Here is a tiny trained network, its code and every weight. The questions are about switching its units off for an input and a class, where a switched-off unit gives its printed mean instead of its output.

import numpy as np


def w(rows, s, z=0):
    codes = np.array(rows[::2]) - 128.0
    scale = np.full(codes.shape[1], s)
    scale[-1] = z or s
    return codes * scale


def norm(h):
    return h / np.sqrt((h * h).mean(-1, keepdims=True) + 1e-5)


def f(y):
    return y / 2 * (1 + np.tanh(0.7978845608 * (y + 0.044715 * y**3)))


def log_softmax(a):
    a = a - a.max(-1, keepdims=True)
    return a - np.log(np.exp(a).sum(-1, keepdims=True))


def net(x, mask):
    res = np.array(x, float).reshape(1, 3) / 4 @ E
    u = 0
    for l in range(2):
        y = f(norm(res) @ A[l][:, :-1].T + A[l][:, -1])
        res = res + np.where(mask[u : u + 4], y, B[l][:, -1]) @ B[l][:, :-1]
        u += 4
    return log_softmax(norm(res)[-1] @ U[:, :-1].T + U[:, -1])


A, B = {}, {}
E = w([
[32,176,169,121,102,225,195,150,116],'x0',
[118,108,118,94,154,133,106,160,93],'x1',
[3,24,149,103,108,74,166,65,115],'x2',
],0.0057)
A[0] = w([
[175,149,149,255,31,109,153,31,224,71],'0.n0',
[91,118,94,27,222,123,27,206,30,63],'0.n1',
[178,128,130,177,96,141,197,56,172,1],'0.n2',
[174,83,35,185,160,101,64,107,164,31],'0.n3',
],0.0065,0.0057)
B[0] = w([
[43,109,142,210,243,157,68,202,180,241],'0.n0',
[45,125,174,219,217,184,81,155,234,251],'0.n1',
[136,69,102,104,148,198,32,192,254,115],'0.n2',
[184,139,187,62,126,181,185,179,122,208],'0.n3',
],0.011,0.0029)
A[1] = w([
[204,41,124,122,125,122,71,115,161,58],'1.n0',
[123,86,89,134,116,61,133,31,66,51],'1.n1',
[173,139,194,131,126,147,209,155,78,253],'1.n2',
[254,183,53,127,92,203,54,178,148,111],'1.n3',
],0.01,0.0047)
B[1] = w([
[156,54,216,160,4,129,216,162,84,145],'1.n0',
[132,192,57,142,99,105,105,88,145,177],'1.n1',
[191,117,150,122,156,95,122,168,119,246],'1.n2',
[65,111,96,127,100,127,126,68,128,254],'1.n3',
],0.016,0.0072)
U = w([
[45,45,174,199,150,180,89,162,213,95],'0',
[56,160,47,87,38,75,116,16,70,1],'1',
[215,162,206,142,65,146,223,192,8,118],'2',
[164,160,97,118,241,28,43,126,164,233],'3',
],0.011,0.0059)

Each question gives the input, the list of numbers given to net, and the class t.
The units are the neurons (one row each of A and B). Each row of codes is followed by its name. A weight is (code - 128) times the scale printed after its matrix; where a second scale follows, it is the last column's (A, B and U).
mask holds one flag per neuron, layer by layer. A switched-off neuron (its flag False) gives its mean, the last column of its row in B, instead of its output. The means were averaged over made-up inputs and are rounded, as every weight is.
A unit's drop is (log p(t) with every unit on - log p(t) with that unit switched off) / (log p(t) with every unit on - log p(t) with every unit switched off).
The circuit of an input: a set's keep is (log p(t) with only the set's units on - log p(t) with every unit switched off) / (log p(t) with every unit on - log p(t) with every unit switched off). Starting from all 8 units, units are removed one at a time, each time the one whose removal leaves the highest keep (on an exact tie, the one counted first), for as long as the keep stays at least 0.8.
circuit, biggest first: the units of the circuit, biggest drop first
unit that matters most: the unit with the biggest drop
k most important neurons: the k neurons with the biggest drops, biggest first
k most important neurons of layer l: the k neurons of layer l with the biggest drops, biggest first
drop of u: that unit's drop, to one decimal
input [-1,7,8], class 1: circuit, biggest first : (0.n0)
input [-4,-7,8], class 1: 3 most important neurons : (0.n1; 1.n2; 1.n1)
input [-1,-8,-6], class 0: 2 most important neurons : (0.n0; 1.n2)
input [-6,5,-2], class 2: 2 most important neurons of layer 0 : (0.n0; 0.n3)
input [5,0,-5], class 1: 2 most important neurons of layer 1 : (1.n3; 1.n0)
input [3,4,-5], class 1: 3 most important neurons : (1.n3; 0.n0; 0.n3)
input [8,4,4], class 2: 2 most important neurons : (0.n1; 0.n0)
input [-4,-7,2], class 0: 3 most important neurons : (0.n0; 1.n2; 0.n2)
input [-1,7,-3], class 0: 2 most important neurons : (0.n1; 1.n2)
input [2,5,6], class 1: 3 most important neurons : (0.n0; 0.n3; 1.n2)
input [8,-1,-6], class 2: 2 most important neurons : (1.n2; 0.n2)
input [-4,4,-1], class 0: 2 most important neurons : (0.n1; 1.n1)
input [-4,-6,2], class 0: 3 most important neurons : (0.n0; 1.n2; 0.n2)
input [-5,8,-3], class 0: circuit, biggest first : (0.n1)
input [-2,8,-4], class 0: 2 most important neurons : (0.n1; 1.n2)
input [4,-4,-7], class 1: 2 most important neurons : (1.n3; 0.n1)
input [3,-1,-1], class 3: 2 most important neurons of layer 1 : (1.n2; 1.n0)
input [-6,-6,1], class 0: 2 most important neurons of layer 0 : (0.n0; 0.n2)
input [5,0,-1], class 2: drop of 1.n1 : 0.0
input [-3,1,7], class 1: drop of 1.n2 : 0.1
input [-7,8,5], class 0: drop of 0.n1 : 2.1
input [-3,-7,-5], class 0: unit that matters most : 0.n0
input [2,0,0], class 3: 3 most important neurons of layer 0 : (0.n3; 0.n1; 0.n0)
